Each row has a name. After each piece below comes the name of the row it's from, unless a question asks for something else. Each question is about the rows just above it. Places in a row count from 1.

[129 160 132 177] : M
[ 78 134 123  82] : Q
[129 160 132 168] : J
q: [129 160 132 168]
J
The rest of the row after [ 78 134 123]:
[82]

[126 158 135 125] : Puzi
[130 132 127 133] : Dok
[126 132 127 126] : sudid
[126 132 133 124] : patin
[126 129 127 126] : miz
[126 171 127 126] : zuguz
[126 135 127 126] : zovu
[151 132 125 161] : Kerer
[126 123 127 126] : balo
[126 125 127 126] : Repuz
[126 132 127 126] is in which row?
sudid
The rest of the row after [126 129]:
[127 126]

[141 141 115 118 120 134 153 144 128 117 128 113 124  87 129 128 107 135
 130 132 117 121 146 130  98 119 127 142 164 141 146 137 116 124 145 136
 126 107 102 130 135 136 125 142 137 149 118 149 132 128 148 130 133 119
 136] = R
[137 141 115 118 119 134 141 144 124 122 135 113 131 102 129 128 107 147
 136 132 117 121 145 129  98 119 127 143 145 141 146 151 116 124 145 121
 130 106 104 130 130 123 130 142 138 149 118 149 132 128 149 122 130 127
 127] = N
[148 167 115 118 119 134 160 144 127 122 135 116 121  87 129 146 100 136
 130 132 117 121 145 131  98 119 127 140 161 141 146 144 116 124 145 136
 125 106 101 136 131 130 128 142 137 149 118 149 132 128 148 124 132 126
 136] = X
[119 148 115 114 119 134 140 144 125 122 135 113 147 102 129 128 128 158
 160 131 124 121 145 120  98 119 123 146 121 141 146 161 116 124 145 126
 168 106 102 130 131 121 130 142 148 149 118 149 132 128 166 120 132 127
 123] = A
After [136 126], its row goes on with
[107 102 130 135 136 125 142 137 149 118 149 132 128 148 130 133 119 136]
[168] is at row and place
A, 37
After [101 136 131 130 128], its row goes on with
[142 137 149 118 149 132 128 148 124 132 126 136]
q: [137 141 115 118 119 134 141 144 124 122 135 113 131 102 129 128 107 147
 136 132 117 121 145 129  98 119 127 143 145 141 146 151 116 124 145 121
 130 106 104 130 130 123 130 142 138 149 118 149 132 128 149 122 130 127
 127]
N

[146 120 141  77 157 135] = D
[146 120 141  77 157  78] = P
[106 100 118 134 151 170] = E
The rest of the row after [118 134 151]:
[170]
After [134 151], its row goes on with
[170]
[118] is at row and place
E, 3

[121 121 121 135 158 121 135 121 135] : dekos
[119 119 119 137 156 119 137 119 137] : lenog
[148 148 148 108 149 148 108 148 108] : giti
[167 167 167  89 130 167  89 167  89] : rana
[107 107 107 149 108 107 135 122 149] : vif
After [149 108 107 135 122], its row goes on with
[149]
The rest of the row after [121 135 158 121 135]:
[121 135]
The rest of the row after [135 121]:
[135]

[134 147 147 125 110]  bod
[103 137 130 125 154]  reg
[117 117 105 135 147]  fetin
[115 135 150 136 124]  desul
[141 125 140 129  87]  lin
[129 116 143 146 181]  mopo
[104 118  98 119 109]  naru
[146 125 128 118 115]  dudi
[123 123 149 137 117]  rebe
[137 123 107 121 131]  Guf
[117 138 147 131 131]  Kot
Where in the named rows is [124]?
desul, 5
Row and place of [109] in the named rows:
naru, 5
[105] is at row and place
fetin, 3

[164 119 131 117 163 116 112] : Kaba
[ 79 119 132 117 163 116  77] : boza
[141 101 123 103 156 105  76] : taza
[102 163 144 161  96 160 124] : vipo
[101] is at row and place
taza, 2
Go on from [119 132 117] to the end of its row.
[163 116  77]
[164] is at row and place
Kaba, 1
Go on from [163 144] to the end of its row.
[161  96 160 124]
[123] is at row and place
taza, 3
After [131 117 163 116], its row goes on with
[112]

[ 86 115 127 115] = mova
[108 141 105 115] = dezez
[142 114 106 175] = voz
[ 82 143 127 111] = tasi
[ 81 114 111 110] = laza
Where in the named rows is [142]?
voz, 1
Go on from [108 141] to the end of its row.
[105 115]
The rest of the row after [114 106]:
[175]
Row and place of [110] in the named rows:
laza, 4
Go on from [108 141 105] to the end of its row.
[115]

[ 95 101 165  96 103 158 155  86 170  95 156 156 154  99 161 134 148  94
 159 115 109 102 140  92 154 108 143  92 164] = rapa
[131 154 113 140 150 114 113 132 118 124 108 135 110 150 115  93 131 155
 104 149 142 147 158 150 124 148 104 142  95] = zabel
[ 97 100 158 110  98 150 150 113 171  95 156 156 154  98 165 131 141  93
 144 120 127  96 133 103 165  98 161  92 164] = dib
[ 96 101 160 119 114 164 136 114 142 128 150 153 161 113 161 128 151  99
 163 117 118 100 150  98 149 103 168  95 163] = sas
[156 146  84 154 156  95  93 167 102 156  98  96  98 159 100 131 112 164
  87 156 138 146 106 164  94 147  92 149  97] = mufer
Go on from [170  95 156 156] to the end of its row.
[154  99 161 134 148  94 159 115 109 102 140  92 154 108 143  92 164]
After [ 84 154 156], its row goes on with
[ 95  93 167 102 156  98  96  98 159 100 131 112 164  87 156 138 146 106
 164  94 147  92 149  97]
Row and place of [135] in the named rows:
zabel, 12
The rest of the row after [ 95 101]:
[165  96 103 158 155  86 170  95 156 156 154  99 161 134 148  94 159 115
 109 102 140  92 154 108 143  92 164]
The rest of the row after [ 95 156 156 154  99]:
[161 134 148  94 159 115 109 102 140  92 154 108 143  92 164]
[127] is at row and place
dib, 21

[117 152 123 147 168 141 149] -> ror
[117 150 122 150 168 139 145] -> ture
[119 148 120 147 168 147 159] -> lafam
[118 149 121 147 167 144 137] -> Peval
[117 150 122 149 169 136 141] -> bam
[118 150 122 147 168 143 154] -> mifam
[118 149 120 147 167 141 158] -> nutip
After [168 141], its row goes on with
[149]
Row and place of [137] in the named rows:
Peval, 7
Go on from [118 150 122] to the end of its row.
[147 168 143 154]
Where in the named rows is [136]?
bam, 6
After [122 147], its row goes on with
[168 143 154]
The rest of the row after [117 150 122 149]:
[169 136 141]

